[128 = 0]

[141 138 127 131 125 192 117 128 157  79 133 139 127 126  70 116 127 143
  90 133 140  65 115 111 120 140  85 120 110 114 165 179 125 158 129 133
 160 149  61 124 131 147 129 124  99 133 127 110 130 114 139 136 134 136
 117 173  86 132 134 119 113 139 140 124 115 133 156 125 126 126 138 235
 123 134 128 136 165] : Q & G
[141 146 134 125 130 201 127 122 167  48 122 129 122 128 101  97 130 133
 111 124 127  91 121 132 124 153  63 109 133 123  90 116 161 142 146 133
 115 126 149 166 124 141 123 113 141 139 123 102 132 138 133 131 128 130
 128 150  63 186 125 134 172 163 129 115 129 132 138 154 111  99 128 148
 122 123 126 117 137] : C & G
[120 115 122 153 131 183 154 137 153 117 129 105  98 121  98 113 138 141
 142 121 115 150 124  94 144 135  88 126 122 122  94 123 140  86 155 149
 103 145 134 189 153 115 131 121 160 124 115 121 137 132 132 117 131 127
 120 109  68 136 117 142 114 146 129 134 114 145 147 127 125 121  99 134
 115 139 129 148  52] : C & W
[112 122 137 124 150 165 120 145 155 107 163 137 155 123  67 108 133 132
 119 126 130 101 115 125 141 170 124 133 110 124 128 161 151 132 148 138
 118 133 144 194 141 160  99 129 112 129 125 143 136  64 134 144 141 134
 147 127  86  82 129 128  71 132 143 114 152 128 131 138 169 128 133 131
 115 133 123 129 178] : C & X
[121 122 145 121 143 238 133 144 168  54 109 142 142 127  94 105 129 129
 109 111 121  91 130 119 114 151  26 136 130 113 104 129 148 168 149 132
 145 117 127 149  97 137 119 129 137 135 131 126 131 107 133 121 124 127
 136 149  65 126 124 119 121 129 127 104 107 130 153 137 121 124 128 113
 118 132 143 111 149] : C & G
[146 143 112 109 126 133 118 126 122  56 116 124 114 137 114 120 118 124
 103 133 143 147 123 142 131 127 122  96 134 122  81  84 169 166 138 119
 133 100 129 104 117 144 112 132 152 144 130 132 118 126 140 141 126 125
  96 126 160 164 143 129 182 125 123  98 107 131 146 111 128 133 134 133
 138 130 126 117 178] : P & G
[121 130 123 109 126 157 129 101 162  68 138 141 152 123  97  99 122  96
 139 109 121 120 120  43  95 148 110 131  93 127  70 111 149 136 141 122
 130 123 136 171 124 142  97 134 118 139 129 123 126 111 162 135 132 140
 123 138  58 160 122 165 127 116 126 127  92 145 123 130 146 128 109 109
 109 110 135 117 154] : C & G
[149 146 127 111 136 166 125 143 143  96 137 127 100 133  77 104 117 135
  97 128 149  58 113 123 135 139  73 113 111 108 155 180 133 154 129 134
 171 120 157 119 140 169 152 129  96 139 125 109 117 115 134 146 148 126
 114 156  79 141 133 120 118 152 115 126 133 110 139 110 124 137 139 119
 112 129 110 153 170] : Q & G
[134 125 119 102 150 149 124 128 135  82 135 139 161 135  70 111 126 113
  89 108 125  89 164 111 133 151 103 143  91 115 116 140 144 150 151 135
 146 137 147 139 142 171 115 124  80  74 120  78 145 123 151 151 143 153
 129 157  41 114 126 137 108 110 123 135 109 148 105 114 142 129 150 127
 125 113 133 141 178] : C & G
[119 136 116 128 127 140 119 129 145 115 116 137 117 116 112 119 133 129
 141 116 134 108 128 119 118 126  84 125 136 112 114 134 106 113 143 132
 126 126 144 182 127 146 121 116 145 130 125 113 119 128 115 142 136 139
 113 158  84 112 124 117 103 152 142 141 134 131 141 126 152 133 115 121
 137 137 115 122 139] : Q & W
[126 127 115 128 143 175 133 133 159  70 159 135 131 132 101  98 127 121
 114 124 129  93 121 129 142 147  89 120 100 128 113 146 165 144 138 123
 123 149 119 147 126 147 126 141 100 115 130 121 137 107 141 126 153 128
 132 130  83 147 134 135 111 121 142 101 115 143 139 142 135 116 140 130
 126 125 121 116 161] : C & G
[118 132 106 108 147 170 124 147 152  73 139 131 142 122  71  89 135 118
 108 142 149  87 118 123 144 150  75 122 101 123 124 139 156 136 144 140
 131 131 134 158 133 168 135 136 125 127 144 135 126 117 136 132 131 130
 135 109  88 115 135 123 108 127 128 113 115 143 120 133 121 101 140 129
 125 127 122 118 142] : C & G
[133 127 119 142 128 194 157 131 159 125 104 127 113 113 113 123 135 151
 130 135 128  90 131 132 121 139  77 130 145 142 150 137 116 122 134 146
 119 122 150 166 109 120 137 115 160 132 115 117 127 149 133 116 120 140
 119 151  74 108 134 121  99 154 137 135 137 131 163 135 112 126 108 138
 107 114 139 117  82] : Q & W
[139 125 120 136 114 199 140 132 145 135 115 125 108 115  90 122 125 156
 121 112 128  96 122  96 116 137  66 143 123 111 160 172 108 117 120 127
 136 134 141 154 130 140 120 131 114 133 100 101 125 116 141 126 130 145
 114 165  50 120 115 109 107 116 140 138 133 148 140 134 124 143  68 148
 106 130 137 136 108] : Q & W
[135 146 122 121 128 187 149 126 154  95 131 141 130  96 108 122 132 125
 136 118 126 113 122 116 134 149  76 135 123 126 130 144 145 130 170 133
 119 136 128 165 125 128 133  99 148 156 129 130 131 118 136 120 134 138
 128 134  57 156 120 127 102 171 155 123 108 149 141 135 131 130 139 128
 126 128  99 122 133] : C & W
[124 142 117  97 139 198 112 147 166  69 105 136 161 121  76 105 124 112
 115 125 112  86 100 112 121 167 101 129 122 111  83 102 141 156 147 132
 144 118 145 142 130 143 120 130 131 141 130 116 128 115 167 144 138 138
 121 147  73 126 116 136 109  93 108 120 110 147 135 146 119 118 123 119
 127 114 126 125 203] : C & G
[124 119 119 128 124 239 131 140 152 112 123 141 158 130  74  75 123 139
 105  86 113  86 107 105 120 146  73 160 102 138 142 144 148 146 119 109
 146 140 110 130 140 143 121 120 109 139 122 127 113 111 150 136 138 129
 151 156  60  91 120 107 135 124 134 124  88 125 126 133 122 127 128 106
 101 124 141 129 153] : C & X
[125 129 116 138 140 170 137 136 146 147 143 140 121 108 160 116 135 147
 117 128 124 113 130 114 168 136  82 144 124 109 168 163  94 108 167 139
 129 150 151 161 140 153 133 126 108  89 102 116 139 122 135 146 148 146
 121 144  87  97 130 134  88 139 131 151 164 136 120 126 140 136 130 129
 113 130 128 127 103] : Q & G
[142 131 123 131 100 123 125 124 131  92 115 121 122 122 137 110 112 113
 124 128 141  85 110 137 125 134 113 107 132 122 112 121 137 133 127 123
 130 114 130  94 132 130 119 144 141 143 123 129 135 136 123 118 128 156
 114 128 126 141 113 121 117 138 129 125 139 129 142 135 137 121 129 109
 135 122 124 133 154] : P & W
[148 128 140 135 120 178 140 111 142  94 124 130 109 121 100 120 101 159
 101 121 137  91 131 113 118 134  67 125 117 122 121 143 131 107 132 132
 149 123 129 146 123 129 143 121 118 135 115 106 125 121 189 127 139 134
 109 162  60 170 128 119 128 154 132 139 128 126 152 117 127 151 119 139
 115 136 112 132  99] : Q & G
[120 136 123 145 165 175 135 128 151 115 130 144 102 131  83 158 139 147
 118 120 106 133 130 119 129 150  86 147 119 130 154 157 129 112 128 124
 117 136 140 153 131 135 137 119 134 128 135 133 141 126 130 146 127 131
 145 146  69 135 125 139 108 144 156 142 129 133 126 129 124 118 121 139
 115 117 128 125  81] : Q & W
[112 146 143 101 143  69 137 124 165  74 171 136 157 115 139  98 141  80
 139 111 128 117 131 123 145 139 142 139  94 138  72 154 134 134 137 124
 119 116 140 171 138 173 116 136 108 139 135  98 127  93 115 139 158 114
 125 131  57 217 101 147 123 156 153 153 112 142 120 136 147 134 118 133
 139 117 128 137 189] : C & G
[138 123 130 110 143 208 137 147 161  62 129 146 142 133  70 100 120 135
 101 137 129  73 109  96 127 146  62 166 112 128 138 164 127 166 134 138
 155 123 142 149  37 163 121 125  81 252 122  87 131 112 155 149 135 142
 112 207  23 131 131 121 108 124 124 143 114 145 129 136 133 139 129 126
 122 137 110 147 181] : Q & G
[131 150 118 117 156 154  99 136 127 114 124 129 149 121  74 117 134 140
 103 132 121  55 118 129 119 126  80 131 117 120 186 200 118 151 138 133
 137 138 145 139 123 160 156 122  94 120 125 125 125 113 134 132 143 141
 131 162  91  76 141 112  84 129 126 128 141  83 132 132 119 132 139 130
 134 130 113 130 185] : Q & G

[143 138 123 137 156 131 129 121 140 114 126 160 121 149 101 137  96 125
 135 124 167 145 136 147 136 132 145 153 126 104 120 143 135 148 112 129
 134 123 129 145 159 119 149 119 108 123  96 129 126 145 125 143 132 117
 139 144 130 124 101 117 122 142 115 153 127 109 135 133 122 140 159 143
 116 110 109 137 117] : V & [78]
[119 127 137 131 108 134 122 136 119 108 126 132 123 110 166 132 133 119
 124 121 113 151 110 114 127 127 118 115 145 137 121 116 115 129 127 104
 125  91 125 129 136 135 135 128 105 147 130 116 122  95 136 116 153 134
 145  89 146 128 115 148 166 113 152  86 101 147 127 113 113 114 114 118
 124 141  98 137 141] : D & [67]
[130 123  78 129 134 146 118 118 157 120 127 152 128 163 120  83 140 143
 157 123 122  91 147 138 141 103 104 136 107 146 142 105 133  95 116 129
 132 156 132 124 107 124 131 140 131 144 128 123 130 156 163 149 141 127
 161 149 110 150 106 115 172 112 137 124 138 113  93 100 120 160 113 115
 123 106 100 118 132] : U & [75]
[122 134 113 140 128 135 117 146 142 136 133 151 128 130 114 127 126 145
 141 125 138 133 117 120 149 121 136 141 130 122 129 128 134 125 107 115
 134 120 116 127 119 117 136 134 110 129 105 120 140 141 142 151 138 121
 158 156 128 132 104 118 159 114 131 121 109 125 125 128  97 138 136 123
 125 122 120 139 132] : D & [78]
[104 133 111 139 129 126 122 131 143 115 116 129 131 138 128 125 131 131
 154 132 140 124 127 132 147 125 133 146 125 111 120 124 126 122 108 124
 153 142 110 129 135 118 134 137 125 123 129 133 135 138 128 161 126 118
 123 144 121 139 137 121 130 123 123 130 133 127 133 135 115 138 127 119
 139 124 125  95 122] : U & [78]
[126 142 139 134 113 104 157 157 128 115 131 169 150 103 143 164 117 127
 101 122 153 161 108 119 147  98 153 125 140 115 146 126 140 140 100 128
 124  98 124 160 145  96 142 120 116 107 111 126 125 189 126 134 129 118
 152 124 144 107 131 104 137 106 121  93 103 129 142 144 108 111 158 133
 128 119 119 150 145] : U & [73]
[ 96 135  97 141 108 108 127 160 160 118 125 151 142 117 163 123 127 128
 112 130 125 120 116 106 155 110 121 116 127 140 159  96 132 107 103 117
 130 112 119 138 131 144 138 132 126 134 126 125 125 134 133 143 145 122
 175 105 118 124 144  94 177  73 144  76 109 149 134 110  99 121 113 120
 122 118 123 113 145] : U & [73]
[140 129 121 156 108 107 126 136 134 111 124 156 127 138 110 128 131 143
 142 120 156 133 124 143 139 117 109 152 126 109 115 125 117  96  95 135
 125 121 111 120 145 119 127 141 120 110 116 121 129 147 122 144 126 108
 142 157 139 136 102 111 132 127 128 147 113 115 103 151 114 140 140 146
 129 115 117 153 137] : D & [78]
[139 136 143 122 149 137 139 119 123 135 134 161 136 132 108 135 141 125
 112 133 143 141 156 145 122 121 218 129 132 104 122 134 142 152 111 131
 178 147 148 161 111 105 142 119 130 129  96 146 147 142 139 123 132 141
 135 139 106 132 102 135 105 137  86 150 143 120 138 150 119 131 169 128
 121 122  95  93 117] : V & [75]
[123 135 122 150 122 121 121 127 124 131 124 138 140 122 129 130 126 138
 133 126 128 138 132 129 131 119 127 138 142 117 132 120 123 118 110 118
 143 117 124 132 142 126 132 139 119 133 121 127 171 132 141 137 134 129
 150 121 130 131 115 105 147 124 140 122 130 136 130 132 139 131 131 119
 119 121 118 113 128] : D & [75]
